Below is a small trained network, with its code and all its weights. Each question gives an input and a target symbol and asks what happens when units are switched off, that is, made to give their printed mean instead of their output.

import numpy as np


def w(rows, s, z=0):
    codes = np.array(rows[::2]) - 128.0
    scale = np.full(codes.shape[1], s)
    scale[-1] = z or s
    return codes * scale


def norm(h):
    return h / np.sqrt((h * h).mean(-1, keepdims=True) + 1e-5)


def f(y):
    return np.maximum(y, 0)


def softmax(a):
    e = np.exp(a - a.max(-1, keepdims=True))
    return e / e.sum(-1, keepdims=True)


def log_softmax(a):
    a = a - a.max(-1, keepdims=True)
    return a - np.log(np.exp(a).sum(-1, keepdims=True))


def net(x, mask):
    ids = ['ΞΦζηλμψ'.index(c) for c in x.split()]
    T = len(ids)
    res = E[ids] + P[:T]
    u = 0
    for l in range(2):
        q, k, v = (norm(res) @ M[l].T for M in (Q, K, V))
        z = softmax(np.where(np.tri(T) > 0, q @ k.T / 2**0.5, -1e9)) @ v
        res = res + np.where(mask[u], z, O[l][:, -1]) @ O[l][:, :-1]
        u += 1
        y = f(norm(res) @ A[l][:, :-1].T + A[l][:, -1])
        res = res + np.where(mask[u : u + 4], y, B[l][:, -1]) @ B[l][:, :-1]
        u += 4
    return log_softmax(norm(res)[-1] @ U[:, :-1].T + U[:, -1])


Q, K, V, O, A, B = {}, {}, {}, {}, {}, {}
E = w([
[128,150,164,65],'Ξ',
[205,174,61,25],'Φ',
[114,147,169,101],'ζ',
[195,201,115,151],'η',
[25,92,188,217],'λ',
[140,14,249,93],'μ',
[110,142,157,140],'ψ',
],0.017)
P = w([
[38,1,17,4],'0',
[133,118,204,137],'1',
[141,119,192,131],'2',
[143,121,183,132],'3',
[137,118,186,132],'4',
[137,117,180,133],'5',
[137,117,176,127],'6',
[136,117,175,120],'7',
[135,115,174,127],'8',
[132,114,168,123],'9',
[137,116,165,124],'10',
[136,116,165,121],'11',
[133,113,168,122],'12',
[128,110,165,122],'13',
],0.0058)
Q[0] = w([
[194,111,63,151],'0.h1',
[254,80,74,201],'0.h1',
],0.008)
K[0] = w([
[234,153,111,159],'0.h1',
[247,162,161,178],'0.h1',
],0.011)
V[0] = w([
[76,95,128,118],'0.h1',
[16,159,2,150],'0.h1',
],0.0049)
O[0] = w([
[113,1,124,171,225],'0.h1',
[123,129,5,72,4],'0.h1',
],0.005,0.0018)
A[0] = w([
[145,255,110,75,250],'0.n1',
[84,59,75,177,207],'0.n2',
[138,102,197,103,134],'0.n3',
[154,28,176,164,125],'0.n4',
],0.0098,0.0022)
B[0] = w([
[76,9,162,200,215],'0.n1',
[31,182,47,214,158],'0.n2',
[162,42,56,180,254],'0.n3',
[142,5,168,3,241],'0.n4',
],0.0063,0.0067)
Q[1] = w([
[135,162,123,167],'1.h1',
[104,250,140,190],'1.h1',
],0.013)
K[1] = w([
[163,45,189,105],'1.h1',
[218,155,250,192],'1.h1',
],0.011)
V[1] = w([
[41,184,51,89],'1.h1',
[85,170,254,10],'1.h1',
],0.0063)
O[1] = w([
[90,254,41,114,251],'1.h1',
[52,114,132,6,76],'1.h1',
],0.0076,0.0023)
A[1] = w([
[147,249,22,157,12],'1.n1',
[94,101,159,137,146],'1.n2',
[89,145,92,65,67],'1.n3',
[87,79,190,161,3],'1.n4',
],0.012,0.0029)
B[1] = w([
[16,88,128,175,198],'1.n1',
[93,152,75,183,229],'1.n2',
[163,254,231,187,174],'1.n3',
[182,204,82,61,255],'1.n4',
],0.008,0.0058)
U = w([
[59,157,166,21,64],'Ξ',
[159,164,64,82,159],'Φ',
[79,199,195,148,137],'ζ',
[177,108,153,231,91],'η',
[126,70,26,130,5],'λ',
[115,6,162,69,90],'μ',
[6,82,115,186,175],'ψ',
],0.011,0.0021)

Each question gives the input, a string of symbols that net reads in full, and the target symbol t.
The units are the heads (2 rows each of Q, K, V and O) and the neurons (one row each of A and B). Each row of codes is followed by its name. A weight is (code - 128) times the scale printed after its matrix; where a second scale follows, it is the last column's (O, A, B and U).
mask holds one flag per unit, layer by layer, with each layer's heads first. A switched-off unit (its flag False) gives its mean, the last column of its rows in O or B, instead of its output. The means were averaged over made-up inputs and are rounded, as every weight is.
A unit's drop is (log p(t) with every unit on - log p(t) with that unit switched off) / (log p(t) with every unit on - log p(t) with every unit switched off).
The circuit of an input: a set's keep is (log p(t) with only the set's units on - log p(t) with every unit switched off) / (log p(t) with every unit on - log p(t) with every unit switched off). Starting from all 10 units, units are removed one at a time, each time the one whose removal leaves the highest keep (on an exact tie, the one counted first), for as long as the keep stays at least 0.8.
circuit, biggest first: the units of the circuit, biggest drop first
top k neurons: the k neurons with the biggest drops, biggest first
top k neurons in layer l: the k neurons of layer l with the biggest drops, biggest first
drop of u: that unit's drop, to one decimal
input Ξ λ ψ, target Ξ: circuit, biggest first -> [1.h1 0.n1]
input η μ Φ Φ ψ η μ Ξ Φ ζ, target η: circuit, biggest first -> [1.h1 0.n4]
input Φ μ ψ ψ Ξ μ ψ, target Φ: circuit, biggest first -> [1.n4]
input η μ Φ, target η: circuit, biggest first -> [0.n1 1.h1 0.n4]
input ζ ψ ψ, target ζ: top 3 neurons in layer 0 -> [0.n1 0.n3 0.n4]
input λ Ξ μ μ μ ψ Ξ η ψ η η ζ, target λ: circuit, biggest first -> [0.h1 0.n3 1.n1 0.n4]
input Φ ψ μ μ η ψ Φ Ξ Ξ Ξ Φ ζ ζ, target Φ: circuit, biggest first -> [1.n4 0.n4]
input Ξ ζ μ λ ψ λ ψ η Φ ζ, target Ξ: circuit, biggest first -> [1.h1 0.n4 1.n1 0.h1]
input ζ μ η Φ, target ζ: top 2 neurons in layer 0 -> [0.n3 0.n4]
input ζ λ ψ Φ ψ ψ ψ ψ λ Φ ψ η ψ, target ζ: top 3 neurons -> [0.n1 1.n3 0.n3]
input Ξ Φ ζ λ Φ μ μ Ξ ψ Ξ ψ Φ, target Ξ: top 2 neurons in layer 0 -> [0.n3 0.n4]
input Φ ψ ζ Ξ, target Φ: circuit, biggest first -> [0.n4 1.n4 0.n3]
input Ξ η μ Φ, target Ξ: top 2 neurons -> [0.n3 0.n2]
input η Ξ λ ψ ψ η η Ξ Φ ζ, target η: circuit, biggest first -> [1.h1]
input η μ η μ ψ ψ ζ μ ψ Φ λ η Φ Φ, target η: top 4 neurons -> [0.n1 0.n4 1.n4 0.n3]
input ζ ψ Φ, target ζ: top 2 neurons -> [0.n3 1.n3]
input ψ λ ψ ψ Φ μ Ξ ψ μ Φ Ξ, target ψ: top 3 neurons -> [0.n4 0.n2 1.n1]
input Φ μ λ ψ, target Φ: top 2 neurons in layer 1 -> [1.n4 1.n1]
input η ψ λ ψ η Φ ψ η Φ μ ψ, target η: top 2 neurons -> [0.n4 0.n1]
input ζ ψ λ ψ μ ψ ψ μ ψ ζ Ξ, target ζ: top 3 neurons -> [0.n4 1.n3 0.n3]
input ζ ζ ζ, target ζ: top 4 neurons -> [0.n1 1.n3 0.n4 0.n3]
input η λ ζ μ Ξ, target η: drop of 1.h1 -> 0.7
